Here is a tiny trained network, its code and every weight. The questions are about switching its units off for an input and a target symbol, where a switched-off unit gives its printed mean instead of its output.

import numpy as np


def w(rows, s, z=0):
    codes = np.array(rows[::2]) - 128.0
    scale = np.full(codes.shape[1], s)
    scale[-1] = z or s
    return codes * scale


def f(y):
    return np.maximum(y, 0)


def softmax(a):
    e = np.exp(a - a.max(-1, keepdims=True))
    return e / e.sum(-1, keepdims=True)


def log_softmax(a):
    a = a - a.max(-1, keepdims=True)
    return a - np.log(np.exp(a).sum(-1, keepdims=True))


def net(x, mask):
    ids = ['βεζηθμξπστφψω'.index(c) for c in x.split()]
    T = len(ids)
    res = E[ids] + P[:T]
    u = 0
    for l in range(2):
        q, k, v = (res @ M[l].T for M in (Q, K, V))
        z = softmax(np.where(np.tri(T) > 0, q @ k.T / 4**0.5, -1e9)) @ v
        res = res + np.where(mask[u], z, O[l][:, -1]) @ O[l][:, :-1]
        u += 1
        y = f(res @ A[l][:, :-1].T + A[l][:, -1])
        res = res + np.where(mask[u : u + 8], y, B[l][:, -1]) @ B[l][:, :-1]
        u += 8
    return log_softmax(res[-1] @ U[:, :-1].T + U[:, -1])


Q, K, V, O, A, B = {}, {}, {}, {}, {}, {}
E = w([
[179,40,147,154],'β',
[153,105,125,93],'ε',
[62,132,113,71],'ζ',
[165,83,118,85],'η',
[166,65,156,153],'θ',
[212,26,114,184],'μ',
[47,141,98,154],'ξ',
[39,91,167,235],'π',
[46,122,78,189],'σ',
[152,80,144,115],'τ',
[81,99,20,176],'φ',
[171,199,173,218],'ψ',
[49,169,124,4],'ω',
],0.018)
P = w([
[141,115,106,88],'0',
[223,53,202,222],'1',
[171,175,190,246],'2',
[179,207,125,252],'3',
[153,253,95,195],'4',
[130,244,171,219],'5',
],0.0049)
Q[0] = w([
[133,81,44,76],'L0H0',
[193,189,254,206],'L0H0',
[160,135,248,26],'L0H0',
[4,108,149,164],'L0H0',
],0.0074)
K[0] = w([
[161,170,113,211],'L0H0',
[143,204,133,127],'L0H0',
[200,95,167,129],'L0H0',
[180,136,113,2],'L0H0',
],0.0098)
V[0] = w([
[110,230,50,47],'L0H0',
[228,98,18,16],'L0H0',
[242,235,93,239],'L0H0',
[129,113,3,246],'L0H0',
],0.0052)
O[0] = w([
[137,83,100,123,4],'L0H0',
[137,91,5,159,6],'L0H0',
[104,45,155,175,159],'L0H0',
[143,154,125,158,235],'L0H0',
],0.011,0.0031)
A[0] = w([
[186,129,78,138,76],'L0N0',
[119,161,115,164,166],'L0N1',
[144,90,31,102,2],'L0N2',
[25,86,92,183,227],'L0N3',
[159,160,140,126,208],'L0N4',
[164,143,201,194,81],'L0N5',
[163,113,107,248,196],'L0N6',
[62,77,103,163,204],'L0N7',
],0.011,0.0035)
B[0] = w([
[182,115,71,124,141],'L0N0',
[123,60,253,96,174],'L0N1',
[81,84,173,27,145],'L0N2',
[141,149,129,32,215],'L0N3',
[148,223,179,215,161],'L0N4',
[174,38,109,82,248],'L0N5',
[50,237,109,126,250],'L0N6',
[194,139,64,18,185],'L0N7',
],0.0061,0.013)
Q[1] = w([
[104,141,126,136],'L1H0',
[144,155,56,122],'L1H0',
[246,139,143,210],'L1H0',
[134,153,148,138],'L1H0',
],0.014)
K[1] = w([
[137,151,33,32],'L1H0',
[206,91,130,151],'L1H0',
[174,242,102,217],'L1H0',
[115,106,254,80],'L1H0',
],0.0081)
V[1] = w([
[99,150,147,65],'L1H0',
[91,21,1,115],'L1H0',
[116,252,18,89],'L1H0',
[161,5,58,86],'L1H0',
],0.0085)
O[1] = w([
[232,133,169,75,193],'L1H0',
[133,217,125,103,1],'L1H0',
[127,106,60,254,75],'L1H0',
[126,200,129,147,68],'L1H0',
],0.011,0.0084)
A[1] = w([
[164,82,124,132,68],'L1N0',
[152,190,126,190,94],'L1N1',
[85,168,105,19,78],'L1N2',
[191,31,164,75,125],'L1N3',
[206,151,83,106,1],'L1N4',
[162,33,38,64,11],'L1N5',
[34,106,93,83,203],'L1N6',
[254,47,97,161,20],'L1N7',
],0.0097,0.0029)
B[1] = w([
[153,191,80,118,157],'L1N0',
[110,13,134,101,156],'L1N1',
[137,85,198,221,178],'L1N2',
[90,168,38,192,254],'L1N3',
[101,139,25,27,148],'L1N4',
[111,141,200,196,159],'L1N5',
[168,53,154,143,145],'L1N6',
[132,230,253,73,163],'L1N7',
],0.0059,0.027)
U = w([
[25,184,150,133,87],'β',
[190,108,169,110,235],'ε',
[138,69,124,129,126],'ζ',
[85,104,127,66,119],'η',
[252,139,123,41,87],'θ',
[209,121,245,36,204],'μ',
[53,96,61,214,118],'ξ',
[4,1,194,207,96],'π',
[150,165,170,211,198],'σ',
[43,245,180,156,2],'τ',
[217,81,143,178,187],'φ',
[79,99,121,129,156],'ψ',
[131,131,128,104,83],'ω',
],0.0068,0.0039)

Each question gives the input, a string of symbols that net reads in full, and the target symbol t.
The units are the heads (4 rows each of Q, K, V and O) and the neurons (one row each of A and B). Each row of codes is followed by its name. A weight is (code - 128) times the scale printed after its matrix; where a second scale follows, it is the last column's (O, A, B and U).
mask holds one flag per unit, layer by layer, with each layer's heads first. A switched-off unit (its flag False) gives its mean, the last column of its rows in O or B, instead of its output. The means were averaged over made-up inputs and are rounded, as every weight is.
A unit's drop is (log p(t) with every unit on - log p(t) with that unit switched off) / (log p(t) with every unit on - log p(t) with every unit switched off).
The circuit of an input: a set's keep is (log p(t) with only the set's units on - log p(t) with every unit switched off) / (log p(t) with every unit on - log p(t) with every unit switched off). Starting from the 12 units with the biggest drops (on a tie, the unit counted first), units are removed one at a time, each time the one whose removal leaves the highest keep (on an exact tie, the one counted first), for as long as the keep stays at least 0.8.
circuit, biggest first: the units of the circuit, biggest drop first
unit that matters most: the unit with the biggest drop
top k neurons: the k neurons with the biggest drops, biggest first
top k neurons in layer l: the k neurons of layer l with the biggest drops, biggest first
input ψ ε ζ, target μ: circuit, biggest first : (L0H0 L1H0 L1N3)
input ψ β ψ φ π ψ, target π: top neuron : (L0N7)
input π π π ψ, target π: top 3 neurons : (L1N3 L0N6 L0N4)
input π π η μ, target μ: top 4 neurons : (L1N7 L0N5 L0N6 L1N2)
input ψ π σ π π, target μ: circuit, biggest first : (L1H0 L0H0 L0N3)
input π η ξ, target π: top 2 neurons in layer 0 : (L0N5 L0N4)
input φ π π ξ, target ξ: circuit, biggest first : (L1H0 L0H0 L0N6)
input ψ η ε σ, target μ: circuit, biggest first : (L1N3 L1H0 L0H0)
input ω η μ ε, target ξ: circuit, biggest first : (L1H0 L0H0 L0N5)
input φ τ π π, target ξ: top 2 neurons : (L0N6 L0N2)
input η ε π τ σ, target τ: top 2 neurons : (L0N6 L0N2)
input ω ω η π ω ζ, target θ: circuit, biggest first : (L1H0 L0H0 L0N2 L1N4)
input ε τ ψ ε, target π: top 4 neurons in layer 0 : (L0N6 L0N3 L0N7 L0N4)
input ω ξ φ ζ φ, target θ: top 2 neurons : (L0N2 L1N3)
input ψ π ω η ψ η, target π: circuit, biggest first : (L1H0 L0N6)
input π π ω ε, target σ: top 2 neurons in layer 0 : (L0N5 L0N4)
input ψ ε ω, target μ: top 2 neurons in layer 1 : (L1N3 L1N6)
input ψ π ψ π, target μ: top 2 neurons : (L0N5 L0N7)
input π μ η φ, target π: unit that matters most : L0H0
input π π ω ε β, target σ: top 3 neurons : (L1N3 L1N7 L0N5)
input ω ψ ψ ψ ζ, target θ: top 4 neurons : (L0N2 L1N3 L0N6 L1N4)
input π μ ω ξ, target π: unit that matters most : L0N5
input π ξ π μ, target μ: top 2 neurons : (L0N5 L1N7)
input η ζ μ ω φ, target τ: circuit, biggest first : (L1H0 L0N6)
input φ ψ π θ, target π: top 3 neurons : (L0N4 L0N7 L0N3)
input π ψ τ, target π: top 2 neurons : (L1N3 L0N6)
input η ε π, target τ: top neuron : (L0N6)
input π θ π ω φ μ, target σ: top 3 neurons in layer 1 : (L1N3 L1N7 L1N5)
input ω ε ω, target θ: top 4 neurons : (L0N2 L1N3 L0N6 L1N4)
input π τ σ, target π: top 2 neurons : (L1N3 L1N2)
